In the rows, 128 means zero.
[155 136 155 102 162  98  32  85 151 117 122 130 159 123 143 117 101 103
 146 107 174 122 128 107 145 132  99 128 129 142 149 109 120  87 107 178
 170 125 112 135  80 104 212  89 141 123 125 120 176 113 147 153 192]	(68)
[148 104 144 138 136 132  64 133 145 112 173 101  90 149 160 176 122 126
 118 127 105 142 129 175 135 141 156 249 121 136 122 130 107  89 148 235
  68 137  89 156  69  85 165 128 157 118  94 130 141 174 224 192 122]	(159)
[150 154 157 121 121 116  81  94 169 115 100 157 152 159 130 120 103 124
 149 106 162 167 155  97 134 133  98 106 136 134 104 130 122  70 121 152
 156 104 111 124 102 104 208 107 140 137 113 122 162  83 139 126 202]	(105)
[141 179 104  74 133 146 143  82 165 138 144 129 217 119 127 132  87  68
 124 126 117  90 170 140 128 104 162 100 159 135 125  73 138 129 100 133
 184  61 104 117 108 145 173 113  97 122 125 105 107 119 135 146 136]	(9)
[171 135 138 125 106 147 126 125 172 120  93 162 130 132 130 165  87 141
 133 152 115 130 150 160 123 156 119 109 143 168  93 145 111 142 126  92
 125 102 135 138 136 181 145  94 113 144 105 111 135  91 150 102 126]	(7)
[ 69 110  99  89 149 125 146 108 108 114 173  96 173 113 136 142  98  94
  61  86 141  86 128 107 136  49 160 125 163 128 165  46 167 157 108 140
 167 113 129 107 102 130  94 141 127  71 156 150 112 154  68 144 154]	(7)
[119 109 170 134 134 149  94  61 163  82 155 154 137 167 137 168  74 145
 150 117 145 135 152 126 125  87 136 159 119 162  94  68 124 143 148 151
 106 104 108 129  61 141 182  83 142 105 106 123 163  93 134  76 214]	(165)
[150 125 124 113 137 120  83 121 148 119 111 132 142 117 130 162  94 133
 141 146 127 110 139 159 113 123 138  97 147 166 125 132 117 160 124  96
 126 119 132 139 107 173 144  84 134 131 119 119 123 118 144 127 100]	(68)
[ 97 156  93 115 136  72  80  78  81 126 152 102 167 120 110 135  93 163
 137 105 147  98 138 107 118  54 154  83 126 125 154  69 162 152 140 120
 154 163 135 113 111 154 106  76 184  90 155 113 170 130 139 131 117]	(170)
[108 107 137 146 126 145 116 160 131  88 138 145  95 166 100 182 101 157
 135 133 104 153 137 149 102  87 144 134 172 132 123 108 122 150 129 107
  77 163 114 132 120 134 129 124 145 105 129 136 100 117 135  97  85]	(68)
[150 143 141 132  80 155 134 140 190  94  67 150 119 166 126 193  97 152
 114 137 105 160 190 156 130 158 117  96 130 166  81 147 128 110 149 111
 106 105 140 113 125 162 141 105 138 126  86 111 113 105 162 120 107]	(105)
[122 188 137 131  97 126 134  60 148  97 132 123 138 160 142 161 106 147
 110  86 122 176 136 114 138  84 150 171 112  82  96  86 151  95 129 173
  84 123  75 112  93 102 175 134 175 131  98 135 151 125 194 128 136]	(9)
[154 114 111 118 116 118 103 135 135 129 118 113 125 110 134 149 117 132
 131 124 108 115 161 141 133 171 104 122 115 152 109 144 130  92 132 174
 137 101 130 115 109 119 106 114 132 137 109 134 118 117 142 161 101]	(105)
[126 129 141  80 130 117  40 112 144  60  88 109 173 170 166 140  68  75
  50  81 164 118 198 126 178 162 111  95 142 172 160  34 134  69 154 231
 191 112 131  77  59  94 235  70 169  62  86 104 150 171 144 208 191]	(68)
[148 112 152 131 174 123  91  76 130 131 226 143 115 119 135 151 115 128
 195 126 132 130  80 134 105  59 146 228 128 106 109 115 112 144 102 157
  84 113  59 177  65 103 186 147 134 138 141 140 146  98 170  84 177]	(165)
[120 125 134 127 106 144 121 120 146  94 137 124 137 158 122 142 107 134
 112 107 102 125 165 121 144 137 114 145 133 136 112  95 155  75 142 191
 133 108 125  91 106 114 113 103 134 116  97 130 125 109 114 127 149]	(170)
[135 114 151 151 144 115 150  67 144 122 153 143 142 108 143 142 128 150
 145  96 122 147  66 101 116  71 115 159 121 112 107 150 138 133  99  99
 103 119 108 151 111 137 112 149 133 149 137 154 145  72 109  73 192]	(7)
[ 99 132 113 125 120 100 175 109 114 138 116 116 142  99 124 129 151 162
  98  85 126 136  95  97 113  79 144 131 120  99 133 129 165 150 106  90
 116 159 139 122 149 134  67 156 152 139 139 157 138 106 121 128 138]	(75)
[165 136  79  98 135 101 139 140 113 166 123 126 186  82 101 103 107 122
 154 143 102  76 155 124 121 140 119  77 156 143 130 157 139 121 111 101
 186  90 144 111 142 171  72 122  96 148 139 114 104  74  89 122  73]	(170)
[105 107 133 103 106 181 203 171 187  96 133 145 181 141 131 150  96  86
  40 104 103 135 170 148 146 124 149 124 186 175 120 103 152 123 119 114
 147  70 123 107 145 143 104 165  85 103 115 143  64 111  58 129 147]	(7)
[137 128 112 111 173  99  72  86 115 132 182  93 131 112 149 141 125 116
 145 117 144 104  97 145 127  92 162 192 121 105 157 107 127 132 127 186
 106 141  89 149  74 115 160 132 160 133 129 130 151 165 185 174 152]	(159)
[ 90 166  91  97 131 142 163 130 128 135 162 126 184 139  92 146 103 108
 121 105 105 135 159 120 108  33 191 134 192  89 126  74 143 148 106 142
 130 104  79 111 121 116 133 165 120  98 152 141  82 118 118 107  83]	(9)
[105  87 119 122 133 136 121 144 109 105 172 122 102 142 109 157 107 138
 132 113 117 123 138 117 125  89 130 175 153 115 128  85 142 131 130 173
 112 133 119 116 100 103 104 143 134 106 139 161 116 117 103  94 107]	(165)
[133 205 114 105  97 145 158  97 164 117 100 127 171 144 132 159 104 122
  94 111  98 162 166 140 134 103 159 138 145 115  91 101 143  99 129 156
 129  90  90 100 109 131 159 137 140 123  95 124 109 129 168 145  98]	(9)
[130 108 176 142 115 166 176  99 175  92 141 163 125 135 135 155 121 134
 100 110 106 153 122 113 126 102 121 190 145 141  80 138 145 123 114 103
 102  99 112 140 108 122 133 170 115 123 109 155 107  74  88  88 190]	(165)
[142  99 105  73 155 115  96 101 142 128 138  82 193  67 183 129 107  70
  68  98 115  30 141 144 156 152 140 117 112 204 169  79 134 137 135 162
 207  71 170 125  64 137 123 101 109 105 124 103 120 154 111 216 193]	(165)
[172 102 123 124 106 129  97 166 141 111  96 108  82 109 140 158 126 138
 133 135  77 117 138 165 137 196  97 148 123 149 114 165 117  91 132 156
 115 137 133 128 111 113 106 115 138 154  96 127 111 130 152 172  67]	(68)
[160 111 125  96 148  89 104  81 137 141 122  98 168  61 181 125 122 105
  91 107 126  75  95 144 131 151 116 122 104 173 154 137 133 127 115 127
 160 108 152 138  87 147 120  98 125 129 122 126 138 136 131 196 165]	(68)
[179 144 158 131 130  96  63  79 158 115  95 141 149 135 147 112 122 136
 174 100 148 145 129  98 144 143  88 141 116 135 110 141 120  82 131 165
 153 122 126 149  85 112 200 104 154 155 114 117 186  81 151 130 209]	(165)
[170 150 123  97 130 136  90 126 173 128 130 103 145  98 173 151 106  92
 101 137  99  95 159 184 136 150 160 168 133 172 151 124 116  85 114 179
 140  86 110 144  88 124 170 118 123 131  96 101 112 167 196 213 122]	(170)
[166 109 113 103 169 109  60 122 140 155 142 136 158  92 132 138  98 122
 155 153 127  64 133 158 119 144 136 102 135 190 144 130 113 156 115 105
 154  98 154 146  98 175 131  70 113 129 129 103 137 113 148 134 146]	(170)
[116 140 104  75 117 127 127 100 147 113  99  91 198  98 177 146 100 100
  34  88 119  89 154 127 167 133 151 106 117 178 134  74 154 119 133 159
 175  78 156 100  77 141 122 110 131  97 109 132 119 151 125 210 153]	(9)
[166 196 134 122 132 154 188  73 173 165 141 183 204 102  96  92 100 114
 175 154 112 147 134 110 103  77 142 100 159 120  75 156 118 123  88  49
 139  62  62 137 157 162 156 163  83 150 137 100  99  33 108  32 162]	(170)
[108 116 131 122 153 126 146  77 142 132 160 129 159 104 153 133 125 130
 122  94 129 106  95 109 122  86 138 155 119 132 109 106 152 143  91 122
 123 115 122 142  93 131 104 148 114 139 128 147 141  99 115 120 193]	(75)
[140 104 142 112 105 141 125 136 162 105 114 105 128 112 168 178 115 129
  55  92  95 130 147 139 156 149 132 175 120 164 107 128 132 101 128 166
 123 100 149 120  77 115 135 132 133 113  85 143 106 130 154 188 123]	(9)
[179  87 140 155 109 146 112 231 160 120 121 144  50 135 108 184 129 173
 157 158  71 143 134 188 116 165 122 160 180 150 128 204 103 127 125  79
  65 153 140 151 145 143 109 142 133 155 108 125  87 105 167 136  22]	(170)
[192 143 160 122 108 138  97 151 197 104  56 159 145 148 141 129  98 104
 130 130 120 153 174 143 148 188  96 124 165 156 111 169 105  70 120 143
 163  96 130 137 133 137 191 116 115 157  94 103 139  87 152 150 141]	(7)
[133 128 125 114 124 129 177 124 145 134 104 132 160  96 138 137 130 136
  96  97 107 142 104 116 133 114 131 131 136 144 105 148 136 127 106  95
 124 103 129 121 124 145  90 161 109 139 120 152  99  76 105 125 140]	(9)
[143 185 123 107 120 117 123  81 141 111 137 116 168 129 144 143 109 123
 120 114 113 137 142 137 124  99 155 152 125 115 125 109 146  93 123 159
 131 106  97 116 103 122 181 120 161 118 113 111 130 132 184 150 129]	(170)
[130  55 166 102 185 149  82 119 164 115 170 107 133  97 196 160 123  77
  77 117 130  74 104 151 147 148 130 179 109 195 133 101 117 125 112 179
 136  72 132 156  45 114 146 128  98 113 110 150 113 152 130 181 211]	(105)
[172 188 119  99 130  95 107 109 144 130  58 133 196 113 118  94 108 107
 137 112 139 129 150 105 136 144  96  69 152 136 137 152 131  86 107 111
 197 122 140 112 136 145 168 106 132 139 128 101 144  86 121 151 133]	(68)
[133 146 130 131  88 119 123  41 133  90 108 129 143 146 150 138  97 151
 113 102 129 132 156 101 141 143 100 131  86 136  90  91 153  87 142 181
 134 107 124  96  88 116 132  97 149 127  91 135 172  99 118 117 173]	(165)
[163  80 127 123 143 122  46 243 149 119 113 114  62 127 132 168 133 118
 143 120 113 126 153 168 135 189 113 182 173 138 170 167 100  91 110 172
 122 167 145 152 114  91 178 153 143 159 102 127 111 124 197 229  42]	(75)
[125 135 140 110 118 122  47 121 153  84  88 113 143 171 158 145  97 110
  82  87 153 149 173 112 179 159 113 127 115 140 135  61 135  62 141 227
 159 122 134  98  76  84 218 102 160 101  79 132 161 132 174 197 164]	(9)
[ 88 139 123 128 136 100 109  34  76  99 179 118 136 146 110 134 103 158
 157 108 140 127 116  73 106  53 115 135 101  81 114  52 160 110 126 178
 129 148  94 104  87  96 119  94 162  95 148 149 165 111 101  76 163]	(68)
[ 94 109 116 124 152 139 181 152 124 134 149 135 142 108 122 136 148 134
 104 107 117 129  99 121 108  78 140 145 157 121 128 119 150 152  98  93
 110 131 126 133 141 134  84 184 115 125 141 169  87  97  83 113 132]	(75)
[135 108 164 123 114 172 147  94 193  89 123 136 138 111 180 159 111 112
  71  93 113 122 144 141 147 136 125 181 121 182  99 106 139 106 122 142
 126  77 124 132  77 123 157 142 117 119  93 146 119 109 111 148 211]	(165)
[128 134 121 123 157 106  96  83 109 119 188 115 122 115 132 142 118 138
 153 109 130 131 101 120 111  61 151 196 128  87 139  96 127 137 125 167
 107 141  79 147  86  93 159 148 161 123 150 140 146 144 169 120 157]	(165)
[143 146 129  97 183  99  83  70 118 140 191 117 177 105 140 124 109 104
 172 123 134 107  88 130 114  61 158 163 140 115 131 101 121 141 106 160
 129 107  72 153  69 117 180 114 137 127 153 129 140 117 157 121 153]	(68)
[150 203 141 132 112  84  94  18 144 136  72 149 177 127 139 100 108 142
 174 100 190 159 135  50 130  89  90  76  83 106  98 138 136  85 123 117
 182 102 106 126 117 146 192  86 157 161 129 114 211  67 141  92 222]	(105)
[163  57 169 109 164 167 115 174 195 119 156 125 135  99 170 150 114  78
 104 136 103  89 117 184 141 164 130 172 159 207 137 145 107 125 101 135
 117  77 127 158  82 123 142 143  74 124 100 141  74 123  93 164 159]	(68)
[136 156 142 101 154 133 109  58 156 132 174 129 183 124 144 129 102  94
 130 123 141 110 133 134 120  78 152 141 124 130 122  83 127 122 114 159
 129  76  75 145  79 111 185 120 127 123 136 120 134 130 152 131 185]	(105)
[164 132 146 154  95 139 138 131 147 103 106 144  87 140 122 159 129 179
 159 131  87 155 143 126 120 168  95 154 122 120  64 181 130  86 119 139
  79 134 128 133 133 123 112 134 144 167  87 131 128  64 162 102  82]	(75)
[142 177 130 122 103 165 178 136 169 110 117 151 161 144 117 151 118 118
 108 119  82 160 153 154 115  89 146 144 181 130  90 142 127 103 107 114
 111 102  80 132 128 131 150 160 116 130 119 124  79 105 135 115  84]	(68)
[124 132 135 119 104 139 115 138 136  89 156 117  92 156 137 178 117 137
  93 112 107 153 160 152 133 103 161 211 143 117 122 103 130 110 143 189
  84 130  87 132  87  90 169 152 166 110 108 134 116 157 185 159  92]	(165)
[136 150  87 111 141  61  64  75  97 139 104  93 160  96 136 143 115 167
 141 122 143  95 122 125 116 102 151  85 104 133 152  99 138 162 155 131
 149 162 161 128 110 176 118  68 180 120 145 116 179 140 167 152 139]	(159)
[140 178 139 111 117 147 137  72 166 107 142 147 182 145 141 143  91 112
 116 121 108 137 164 137 129  98 156 151 137 133  96 106 139  92 124 159
 132  77  75 122  90 128 182 132 129 123 106 104 122 112 162 122 147]	(170)
[128 147 167 140 123 114  69 114 143  70 112 139 115 173 125 145 115 148
 127  93 143 174 126  91 132 102  96 160 132  92 137 108 141  64 110 161
 116 161 111 125 101  85 208 117 182 123 121 141 168 102 149 128 157]	(68)
[136 103 121 116 154  98  76  91 102 131 161 106 116 115 138 132 116 135
 150 120 145  95 108 110 136 124  98 132  90 115 112 108 137 114 134 174
 136 116 117 126  83 113 106 105 142 137 130 144 159 120 143 124 159]	(105)
[139 133 113 119  87 122 105 123 147  97  91 117 133 152 132 179  87 148
 102 123 114 133 174 149 149 136 131 113 140 156 114  97 137 140 151 134
 135 141 153 114 119 161 124  76 160 116 108 116 143 147 159 153  96]	(7)
[127 115 114 133  97 120 105 117 114  89 115  96 103 151 135 166 111 157
  98 115 109 141 154 123 143 150 118 161 102 124 127 109 150  72 157 212
 115 149 140  99  97 116 114 112 175 118  89 138 145 148 149 170  99]	(159)
[175 151 122 127  66 138 111 163 182 112  33 115 106 121 146 200 112 168
  97 143  96 140 177 185 132 222 125  88 110 182 105 163 130 121 135 116
 101 135 179 119 144 161 135  95 154 144  63 108 120 121 203 192  50]	(75)
[152 151 101  90 144  89  71  54 110 127 152  74 175  93 171 126 105 107
 113  98 133  82 142 138 138 105 161 152 107 131 149  70 132 130 141 209
 161 108 114 129  48 114 186 101 173 116 116 109 156 183 188 205 148]	(165)
[153 182 126 133  88 116 139  82 166 130  59 140 154 126 129 157 114 179
 145 127 110 148 151 138 112 144 124  79 115 146  66 152 134 140 130  77
 120 134 152 120 140 185 121  80 149 155  95 107 160  70 172 111 118]	(75)
[189 132 157 149 135  54  25 114 116 103  66 120  85 124 146 130 140 169
 166 110 134 164  88 120 120 167  85 153  94  96 152 192 116  67 122 164
 108 192 133 156 104  87 187 105 201 176 110 132 192 113 216 182 130]	(68)
[184 108 134 144 131 117 108  98 141 123 127 136 107 105 138 131 124 160
 187 135  98 114 114 127 123 162  89 154 114 138  83 170 117 110 134 142
 119 113 128 140 107 132 106 118 125 169 106 139 149  69 134  97 142]	(165)
[117  89 151 140 145 141 128 131 143 117 147 123 101 110 153 158 145 144
 113  95 117 131  79 133 124 116 121 179 120 130 113 128 142 128 109 132
  83 131 123 146  94 108 110 160 137 146 114 162 118 101 130 142 166]	(75)
[116 130 123 151 115 133 123 105 127  97 138 149  83 164 111 189 105 183
 125 131 129 152 125 115 113  84 142 150 141 112 116 115 139 137 137 113
  71 170 123 135 121 153 138 127 169 123 115 150 147 110 152  91 117]	(159)
[121 165  90 130 101  58  85  66  89 125 108  98 139 128 125 161 107 188
 130 105 143 135 125 108 118  78 139 101  97 104 130 102 146 164 143 113
 128 174 151 119 119 157 108  72 196 121 138 116 185 141 175 127  97]	(7)
[123 123 130 132 148  74  53 109  95 105 137 122 125 160 113 125 108 148
 169  88 167 154 101  80 126  65 116 146 136  71 163  92 143 103 117 179
 136 171 109 135 104  89 173 120 195 123 151 139 189 123 153 117 155]	(7)
[132 111 112 108 121 164 158 167 174 129 115 171 154 133  91 153  94 124
 158 146 100 127 178 155 108 113 150  98 199 167  93 130 112 181 120  65
 140 104 124 126 145 175 117 140  85 119 134 122  88  77  87  62 104]	(165)
[136 129  50 103 116  86 143 164  84 156 118  91 149  95  86 121 142 150
 144 131  94 102 148 126 116 124 135  88 151 106 149 151 144 127 122 122
 157 147 160 101 159 158  47 129 137 140 151 133 109 112 108 145  36]	(159)
[118 115  89  89 124 122  85 155 128 116 122 108 148 134 124 168  78 125
  92 107 128  92 181 148 145 109 151  99 157 158 142  70 132 161 148 136
 149 120 153 101  98 157 130  85 149  86 119 112 122 151 158 162  96]	(9)
[144 108 131 136 152  87 129 120 115 153 131 117 106  82 144 144 154 159
 132 114 108 131  49 116 101 101 123 156  99 117 131 177 131 132 114 104
 103 140 138 156 114 126  86 155 143 153 140 152 129 108 147 128 151]	(105)
[137 165 127 107 114 135 139  28 159 112 105 134 206 129 139 112  91 121
 129 135 141 113 165  98 138 133 108  92 102 144  91  89 152  83 132 156
 173  70 120  94 106 167 128  86 109 129 108 124 162  79  77 102 208]	(159)
[141 151 140 135  92 160 148 146 160  90 133 128 107 160 122 186 113 138
 110 104 104 180 162 149 120 102 150 205 148 112 100 142 134  94 123 160
  84 117  90 129 113  89 169 167 157 128  98 138 101 125 177 121  70]	(165)
[119 107 133 127 151 109  66 139 127 100 150 127 110 163 114 148 124 132
 157 104 149 152 121  98 130  85 124 169 156  91 168 118 130  85 122 179
 123 165 111 137  97  96 193 139 170 121 137 146 158 109 140 143 154]	(159)
[154 156 150 121  92 180 172 117 209 109  96 191 174 154 106 155  70 121
 132 158  98 144 182 154 113 132 118  82 187 181  69 144 119 127 116  54
 128  78 115 126 144 193 138  96  79 137 108 114  98  49  83  62 123]	(68)
[158 139 115 111 149  97  64  94 138 125 158  87 126 113 172 157 122 128
 116 122 120 109 107 154 133 127 161 200 109 116 149 111 124 107 145 198
 105 137 101 151  74 120 169 121 173 137 112 125 165 179 221 201 142]	(159)
[153 167 102  92 121  71  61 134 127 126  71  98 177 126 139 117 110 121
 126  92 149 128 160 109 146 131 116  72 134 129 147 122 139  86 133 175
 196 124 153 110 102 120 176 106 167 120 129 103 152 137 163 195 126]	(105)
[157 107 165 144 103 132  60 138 164  70  91 115  68 161 154 207 105 155
 109 135 112 146 152 177 137 180 118 167 116 169 122 138 118 107 144 167
  72 160 148 136  90 121 165  73 166 125  70 132 137 144 198 179  96]	(68)
[141 124 148  97 121 157 124 183 189 110 105 152 160 166 102 142  93  85
 126 117 147 153 196 118 148 133 117 100 196 150 135 125 119  86 102 140
 158  96 118 115 130 113 192 139 103 119 121 129  97  83  93 122 139]	(105)
[153 147 126 136  91  88 123  81 116 115  98 121 113 120 123 131 134 175
 148 121 109 139 116 105 115 141  98 126  94  97 105 154 147  95 124 129
 117 158 128 121 140 118  93 102 158 163 118 142 160  94 140 113 104]	(68)
[153 151 122 137 144 100 122 119 111 147 147 111 116 109 125 136 152 152
 169 126 100 141  85 143  94  81 153 176 136  87 135 155 131 114 109 133
  90 147  90 155 119 114 131 156 163 148 134 134 121 124 187 134  89]	(170)
[ 99 144 123  95 149 121 116 138 133 118 135 144 194 161  91 100  95 101
 132  97 172 141 172  72 126  63 136  70 187 105 146  67 140 107 102 148
 183 116 106 113 121 108 178 153 119 102 162 130 120  97  78  99 175]	(105)
[146 108 133 120 124 131 159 153 151 133 122 111 128  96 148 161 139 127
  86 102 107 129 103 138 134 120 119 141 133 149 127 153 143 116 115 112
 114 110 146 138 117 133 102 162 127 135 126 154  89 110 124 157 121]	(105)
[149 115 114  98 137 120 116  93 145 158 134 124 175 102 135 107  94 107
 131 132 136  84 144 116 132 154 108  84 110 153 109 110 129 113 122 149
 170  77 136 121 106 145 106  97  93 142 128 126 144  98 111 122 177]	(105)
[124  77 132 140 148 135  86 178 140 124 170 143  56 148 111 200 114 158
 179 147 114 129 128 161 102 111 145 175 165 138 131 137 108 171 118 115
  67 169 130 162 110 128 126 128 132 136 125 136 113 117 168 112  75]	(75)
[195 156 120 109 119  59  30 130 140 121  45  98 134 100 162 123 138 141
 150 113 115 123 129 124 160 190 107 115 112 148 152 184 128  70 125 161
 176 149 171 133 105 131 176  95 184 158 102  95 174 127 213 228 108]	(170)
[139 233 111 129 120 103 187  43 124 172 109 150 164  94 101 114 129 161
 166 127 124 163 113  93  92  57 146  96 135  79  87 177 145 133  92  60
 124 115  98 131 148 159 111 146 135 168 151 122 143  63 155  78 112]	(75)
[147 103 156 126 147 163 108 167 167 127 185 134  77 138 148 176 119 112
 138 139  94 133 118 170 124 107 153 215 164 133 112 136  97 118 116 174
  60 110  79 171  83  88 178 166 118 128 122 141  96 131 186 131 103]	(105)
[ 86 104  81 132 159  87 117 134  60 155 214 112  95 122  71 126 145 167
 164 126 125 112  85  89  92  44 140 142 150  44 157 103 151 148 127 133
 110 172 105 122 138 122  52 151 147 128 176 164 136 114  92  71 101]	(159)
[ 99  98 104 114 130 114 121 130  96 104 166 103 117 142 117 148 121 136
 108 111 120 115 132 110 134 101 133 152 140  96 145  85 152 112 142 187
 123 157 129 107 116 120 104 130 153 111 134 159 134 125 116 128 112]	(159)
